Below is a small trained network, with its code and all its weights. Each question gives an input and a class and asks what happens when units are switched off, that is, made to give their printed mean instead of their output.

import numpy as np


def w(rows, s, z=0):
    codes = np.array(rows[::2]) - 128.0
    scale = np.full(codes.shape[1], s)
    scale[-1] = z or s
    return codes * scale


def norm(h):
    return h / np.sqrt((h * h).mean(-1, keepdims=True) + 1e-5)


def f(y):
    return np.maximum(y, 0)


def log_softmax(a):
    a = a - a.max(-1, keepdims=True)
    return a - np.log(np.exp(a).sum(-1, keepdims=True))


def net(x, mask):
    res = np.array(x, float).reshape(1, 5) / 4 @ E
    u = 0
    for l in range(2):
        y = f(norm(res) @ A[l][:, :-1].T + A[l][:, -1])
        res = res + np.where(mask[u : u + 11], y, B[l][:, -1]) @ B[l][:, :-1]
        u += 11
    return log_softmax(norm(res)[-1] @ U[:, :-1].T + U[:, -1])


A, B = {}, {}
E = w([
[140,121,73,96,133,157,116,5],'x0',
[157,116,126,67,88,141,107,153],'x1',
[122,87,155,81,207,135,111,134],'x2',
[143,137,123,119,138,167,196,134],'x3',
[153,53,59,138,121,105,163,157],'x4',
],0.0028)
A[0] = w([
[101,93,58,150,126,87,51,156,107],'0.n1',
[81,76,120,65,198,81,136,172,124],'0.n2',
[162,152,117,46,62,163,103,180,67],'0.n3',
[178,147,98,127,160,233,244,171,191],'0.n4',
[215,237,190,70,111,137,37,87,116],'0.n5',
[58,126,108,179,131,134,146,120,238],'0.n6',
[155,100,146,87,76,170,96,176,8],'0.n7',
[156,142,56,166,74,142,116,136,98],'0.n8',
[111,130,140,130,120,2,39,107,38],'0.n9',
[58,153,117,212,206,74,181,134,2],'0.n10',
[98,178,134,138,62,97,165,156,141],'0.n11',
],0.0042,0.0013)
B[0] = w([
[111,72,211,151,88,158,179,100,186],'0.n1',
[202,170,69,175,148,184,67,163,216],'0.n2',
[139,177,146,130,149,3,165,41,191],'0.n3',
[125,67,228,165,66,103,62,88,255],'0.n4',
[48,86,92,189,189,132,206,147,233],'0.n5',
[165,123,135,4,129,112,127,152,198],'0.n6',
[142,156,135,59,144,71,127,78,166],'0.n7',
[178,142,75,148,195,202,74,164,186],'0.n8',
[211,121,209,132,92,180,233,80,183],'0.n9',
[149,168,123,67,102,34,114,66,204],'0.n10',
[114,158,72,167,155,175,57,100,200],'0.n11',
],0.0036,0.0031)
A[1] = w([
[134,216,53,176,39,159,173,151,126],'1.n1',
[145,176,157,180,115,103,127,223,204],'1.n2',
[158,114,139,65,215,187,115,162,17],'1.n3',
[118,81,205,139,83,161,124,111,27],'1.n4',
[63,228,147,104,158,168,134,147,254],'1.n5',
[162,123,117,155,194,166,113,78,122],'1.n6',
[124,126,46,108,151,139,124,71,193],'1.n7',
[106,159,154,118,124,88,121,253,54],'1.n8',
[220,26,29,89,97,103,152,172,245],'1.n9',
[133,151,111,201,183,93,156,121,162],'1.n10',
[148,165,113,35,134,21,211,107,136],'1.n11',
],0.0047,0.0012)
B[1] = w([
[205,100,198,144,251,122,49,148,185],'1.n1',
[142,113,74,45,130,206,157,71,222],'1.n2',
[228,172,107,247,136,127,55,83,172],'1.n3',
[122,105,181,175,41,148,192,167,163],'1.n4',
[97,21,47,190,140,83,156,171,199],'1.n5',
[166,166,108,107,57,124,128,221,197],'1.n6',
[120,156,157,55,91,153,145,201,199],'1.n7',
[97,183,81,69,66,158,137,71,192],'1.n8',
[30,160,147,171,172,112,150,115,254],'1.n9',
[156,113,132,66,92,104,93,148,175],'1.n10',
[129,175,170,137,143,4,94,104,176],'1.n11',
],0.0042,0.0043)
U = w([
[217,152,116,169,206,160,28,149,142],'0',
[126,177,161,71,144,5,117,78,133],'1',
[102,154,72,26,87,209,145,128,144],'2',
[5,80,102,205,186,120,173,138,130],'3',
[154,79,249,159,71,155,173,89,131],'4',
[123,113,159,129,90,100,107,188,104],'5',
[85,81,159,102,93,126,53,185,4],'6',
],0.012,0.016)

Each question gives the input, the list of numbers given to net, and the class t.
The units are the neurons (one row each of A and B). Each row of codes is followed by its name. A weight is (code - 128) times the scale printed after its matrix; where a second scale follows, it is the last column's (A, B and U).
mask holds one flag per neuron, layer by layer. A switched-off neuron (its flag False) gives its mean, the last column of its row in B, instead of its output. The means were averaged over made-up inputs and are rounded, as every weight is.
A unit's drop is (log p(t) with every unit on - log p(t) with that unit switched off) / (log p(t) with every unit on - log p(t) with every unit switched off).
The circuit of an input: a set's keep is (log p(t) with only the set's units on - log p(t) with every unit switched off) / (log p(t) with every unit on - log p(t) with every unit switched off). Starting from the 12 units with the biggest drops (on a tie, the unit counted first), units are removed one at a time, each time the one whose removal leaves the highest keep (on an exact tie, the one counted first), for as long as the keep stays at least 0.8.
circuit, biggest first: the units of the circuit, biggest drop first
k most important neurons: the k neurons with the biggest drops, biggest first
top k neurons in layer l: the k neurons of layer l with the biggest drops, biggest first
input [1,2,3,8,7], class 4: circuit, biggest first	(0.n4)
input [-1,-3,-7,-4,7], class 0: top 2 neurons in layer 1	(1.n1, 1.n5)
input [-5,7,5,7,-8], class 3: circuit, biggest first	(0.n5, 1.n5)
input [-7,3,6,-1,5], class 2: circuit, biggest first	(1.n8, 1.n2)
input [6,5,-3,8,5], class 4: 3 most important neurons	(0.n4, 1.n2, 1.n8)
input [0,-6,-8,-1,6], class 0: 2 most important neurons	(1.n1, 0.n8)
input [3,-1,3,7,-6], class 4: top 3 neurons in layer 1	(1.n9, 1.n4, 1.n6)
input [2,6,3,-6,7], class 3: 3 most important neurons	(1.n9, 0.n10, 0.n1)
input [-6,4,6,-1,-2], class 0: 3 most important neurons	(1.n3, 0.n2, 1.n7)
input [-8,-2,3,-8,-4], class 2: circuit, biggest first	(1.n2, 0.n4, 1.n8)
input [8,5,6,-7,-2], class 2: top 3 neurons in layer 1	(1.n7, 1.n1, 1.n6)
input [-3,-1,-6,7,-8], class 3: 3 most important neurons	(1.n5, 0.n2, 0.n5)
input [-2,1,-2,-6,-6], class 3: 3 most important neurons	(0.n5, 1.n5, 0.n4)
input [3,-4,4,1,4], class 0: top 2 neurons in layer 1	(1.n3, 1.n2)
input [7,-4,5,-2,-1], class 2: most important neuron	(1.n7)
input [-3,7,4,0,6], class 1: circuit, biggest first	(0.n3, 1.n11)
input [5,4,-5,-7,-4], class 4: top 2 neurons in layer 1	(1.n2, 1.n8)
input [-2,-1,-8,-7,4], class 0: 3 most important neurons	(1.n1, 0.n8, 0.n4)
input [-8,-2,6,-6,-3], class 2: top 2 neurons in layer 1	(1.n8, 1.n2)
input [5,-4,1,6,-7], class 3: circuit, biggest first	(1.n5, 0.n5)
input [0,4,-4,-7,-2], class 4: 2 most important neurons	(0.n9, 0.n1)
input [-7,5,1,1,8], class 3: top neuron in layer 1	(1.n9)
input [-4,1,5,-3,-8], class 3: circuit, biggest first	(1.n5, 0.n5)
input [-7,8,0,-2,7], class 1: 3 most important neurons	(0.n3, 0.n7, 1.n9)
input [8,-7,6,-5,-3], class 2: top 2 neurons in layer 1	(1.n7, 1.n1)
input [6,-1,2,-2,-7], class 3: 3 most important neurons	(0.n5, 1.n5, 1.n2)
